Below are the code and all the weights of a small trained network. Each question names an input and a class and asks about switching units off, where a switched-off unit gives its printed mean instead of its output.

import numpy as np


def w(rows, s, z=0):
    codes = np.array(rows[::2]) - 128.0
    scale = np.full(codes.shape[1], s)
    scale[-1] = z or s
    return codes * scale


def f(y):
    return y / 2 * (1 + np.tanh(0.7978845608 * (y + 0.044715 * y**3)))


def log_softmax(a):
    a = a - a.max(-1, keepdims=True)
    return a - np.log(np.exp(a).sum(-1, keepdims=True))


def net(x, mask):
    res = np.array(x, float).reshape(1, 7) / 4 @ E
    y = f(res @ A[0][:, :-1].T + A[0][:, -1])
    res = res + np.where(mask, y, B[0][:, -1]) @ B[0][:, :-1]
    return log_softmax(res[-1] @ U[:, :-1].T + U[:, -1])


A, B = {}, {}
E = w([
[134,134,127,126,133,127,127,135,126,132,130],'x0',
[130,144,91,75,152,189,162,97,240,110,222],'x1',
[198,123,190,184,148,173,140,27,79,142,180],'x2',
[110,136,105,109,1,176,50,132,60,141,166],'x3',
[99,102,138,193,141,65,101,153,138,134,215],'x4',
[104,152,153,178,24,109,205,158,159,196,103],'x5',
[170,50,112,84,130,113,97,125,156,247,124],'x6',
],0.0096)
A[0] = w([
[153,163,82,85,143,211,154,122,166,102,212,242],'N1',
[172,146,135,114,48,114,63,130,113,120,169,98],'N2',
[178,135,190,173,226,51,183,153,188,117,84,100],'N3',
[104,52,161,148,170,141,68,156,70,103,85,143],'N4',
[113,195,146,128,84,156,56,136,141,143,126,118],'N5',
[94,81,107,86,181,118,61,134,105,56,137,254],'N6',
[190,89,120,57,95,202,168,109,107,121,51,175],'N7',
[99,116,196,151,81,123,176,149,166,143,97,87],'N8',
[110,138,137,91,139,129,90,102,203,117,173,106],'N9',
[122,149,150,120,144,57,104,144,30,175,104,65],'N10',
[147,145,153,120,156,122,78,104,165,237,120,35],'N11',
[183,134,199,128,90,122,162,182,173,131,123,246],'N12',
[158,59,84,82,119,64,85,121,157,217,130,180],'N13',
[128,174,109,192,33,104,160,148,142,165,137,155],'N14',
[64,253,137,195,133,132,144,151,126,4,134,89],'N15',
[142,100,153,136,127,109,131,131,80,109,74,158],'N16',
[143,94,106,118,67,135,117,167,93,110,197,100],'N17',
[155,109,129,100,165,98,183,107,158,122,87,109],'N18',
[158,142,168,191,123,178,158,67,122,136,149,67],'N19',
[114,72,147,188,123,28,70,157,140,137,255,103],'N20',
[97,116,115,125,97,240,91,132,95,152,104,125],'N21',
[142,117,154,116,186,182,148,91,54,177,167,109],'N22',
[130,150,130,177,147,88,101,154,69,147,71,46],'N23',
[73,179,102,118,135,137,79,202,210,122,103,68],'N24',
[121,97,94,61,124,89,121,191,160,96,98,107],'N25',
[221,116,207,173,112,148,136,43,163,118,170,111],'N26',
],0.0096,0.0068)
B[0] = w([
[84,142,150,130,162,148,151,125,120,174,137,249],'N1',
[104,68,90,136,192,120,108,104,116,112,152,180],'N2',
[137,38,77,88,156,136,104,91,73,108,131,235],'N3',
[118,156,139,121,155,179,163,147,148,159,176,193],'N4',
[125,66,78,113,130,111,127,86,97,113,153,166],'N5',
[172,158,161,155,122,154,156,205,69,116,170,246],'N6',
[142,219,101,128,165,72,155,113,136,104,74,219],'N7',
[183,132,137,107,128,164,140,157,136,87,190,171],'N8',
[112,142,144,128,160,166,150,122,172,164,160,173],'N9',
[109,111,120,137,140,155,137,117,191,167,146,181],'N10',
[127,133,161,145,83,89,97,74,125,135,160,167],'N11',
[152,105,161,125,153,143,181,176,103,121,141,203],'N12',
[97,165,205,138,51,101,137,72,72,97,192,248],'N13',
[173,148,135,116,128,171,142,177,94,118,156,214],'N14',
[101,157,153,155,61,87,115,53,105,126,163,240],'N15',
[61,150,127,92,113,166,157,129,176,174,147,182],'N16',
[131,70,40,88,164,114,118,137,120,112,136,171],'N17',
[118,96,80,122,117,121,139,78,96,66,148,181],'N18',
[125,105,127,142,114,136,34,135,153,143,63,176],'N19',
[154,227,67,101,167,75,175,119,164,91,2,211],'N20',
[130,94,99,85,194,99,113,123,136,94,119,185],'N21',
[124,127,162,196,95,129,81,192,134,103,94,188],'N22',
[103,118,121,139,169,143,120,99,219,152,153,169],'N23',
[115,83,105,189,100,153,90,152,148,135,62,185],'N24',
[131,89,160,185,69,138,48,181,179,121,69,191],'N25',
[115,91,122,151,79,140,119,181,135,160,73,209],'N26',
],0.0097,0.012)
U = w([
[146,82,121,214,69,144,2,207,144,130,34,97],'0',
[145,7,13,92,185,96,109,80,53,85,148,104],'1',
[105,178,189,160,44,51,104,47,66,108,180,110],'2',
[57,142,111,123,174,205,194,136,216,222,162,101],'3',
[199,250,65,111,171,57,170,127,138,74,7,127],'4',
[124,128,134,149,141,117,165,189,42,142,109,249],'5',
[251,151,157,148,148,190,161,238,53,81,184,98],'6',
],0.0083,0.016)

Each question gives the input, the list of numbers given to net, and the class t.
The units are the neurons (one row each of A and B). Each row of codes is followed by its name. A weight is (code - 128) times the scale printed after its matrix; where a second scale follows, it is the last column's (A, B and U).
mask holds one flag per neuron, in row order. A switched-off neuron (its flag False) gives its mean, the last column of its row in B, instead of its output. The means were averaged over made-up inputs and are rounded, as every weight is.
A unit's drop is (log p(t) with every unit on - log p(t) with that unit switched off) / (log p(t) with every unit on - log p(t) with every unit switched off).
The circuit of an input: a set's keep is (log p(t) with only the set's units on - log p(t) with every unit switched off) / (log p(t) with every unit on - log p(t) with every unit switched off). Starting from the 12 units with the biggest drops (on a tie, the unit counted first), units are removed one at a time, each time the one whose removal leaves the highest keep (on an exact tie, the one counted first), for as long as the keep stays at least 0.8.
circuit, biggest first: the units of the circuit, biggest drop first
unit that matters most: the unit with the biggest drop
top k neurons: the k neurons with the biggest drops, biggest first
drop when u is switched off: that unit's drop, to one decimal
input [-1,7,6,0,0,-8,5], class 6: top 4 neurons -> [N6 N22 N16 N15]
input [4,8,7,7,5,-1,-6], class 3: circuit, biggest first -> [N1]
input [4,-7,7,6,5,-5,1], class 0: top 4 neurons -> [N22 N1 N26 N19]
input [1,-8,-5,1,-7,1,-1], class 3: circuit, biggest first -> [N16 N23]
input [2,3,-8,8,-7,-4,-7], class 0: top 3 neurons -> [N25 N24 N3]
input [-5,0,-3,7,-8,1,-1], class 4: top 2 neurons -> [N7 N3]
input [1,5,6,-8,-8,5,1], class 1: top 2 neurons -> [N3 N18]
input [0,-6,-7,3,2,2,-6], class 0: top 3 neurons -> [N13 N24 N25]
input [-6,0,8,-2,-7,3,2], class 0: top 2 neurons -> [N26 N19]
input [-6,-5,5,3,-6,8,0], class 6: top 3 neurons -> [N14 N8 N20]
input [5,-5,-7,-5,7,6,3], class 0: top 4 neurons -> [N25 N24 N7 N6]
input [2,5,7,-6,-6,3,-6], class 0: circuit, biggest first -> [N19 N26]
input [3,3,8,-4,-8,-3,0], class 0: top 3 neurons -> [N26 N22 N19]
input [-4,-4,-2,-4,-2,1,-8], class 2: unit that matters most -> N15
input [-4,6,-6,-8,-4,-5,-7], class 1: top 3 neurons -> [N3 N18 N13]
input [0,-8,-6,6,-4,-6,3], class 3: circuit, biggest first -> [N4 N10]
input [2,0,-4,-2,-8,-7,7], class 4: top 2 neurons -> [N7 N15]
input [-1,-5,-1,-4,-1,3,8], class 2: drop when N13 is switched off -> 0.5
input [-8,0,-7,-8,-4,-3,-1], class 1: drop when N3 is switched off -> 1.7
input [-6,1,4,-1,8,1,3], class 4: circuit, biggest first -> [N20]
input [-2,-7,-5,1,0,-8,-7], class 6: drop when N1 is switched off -> 0.4
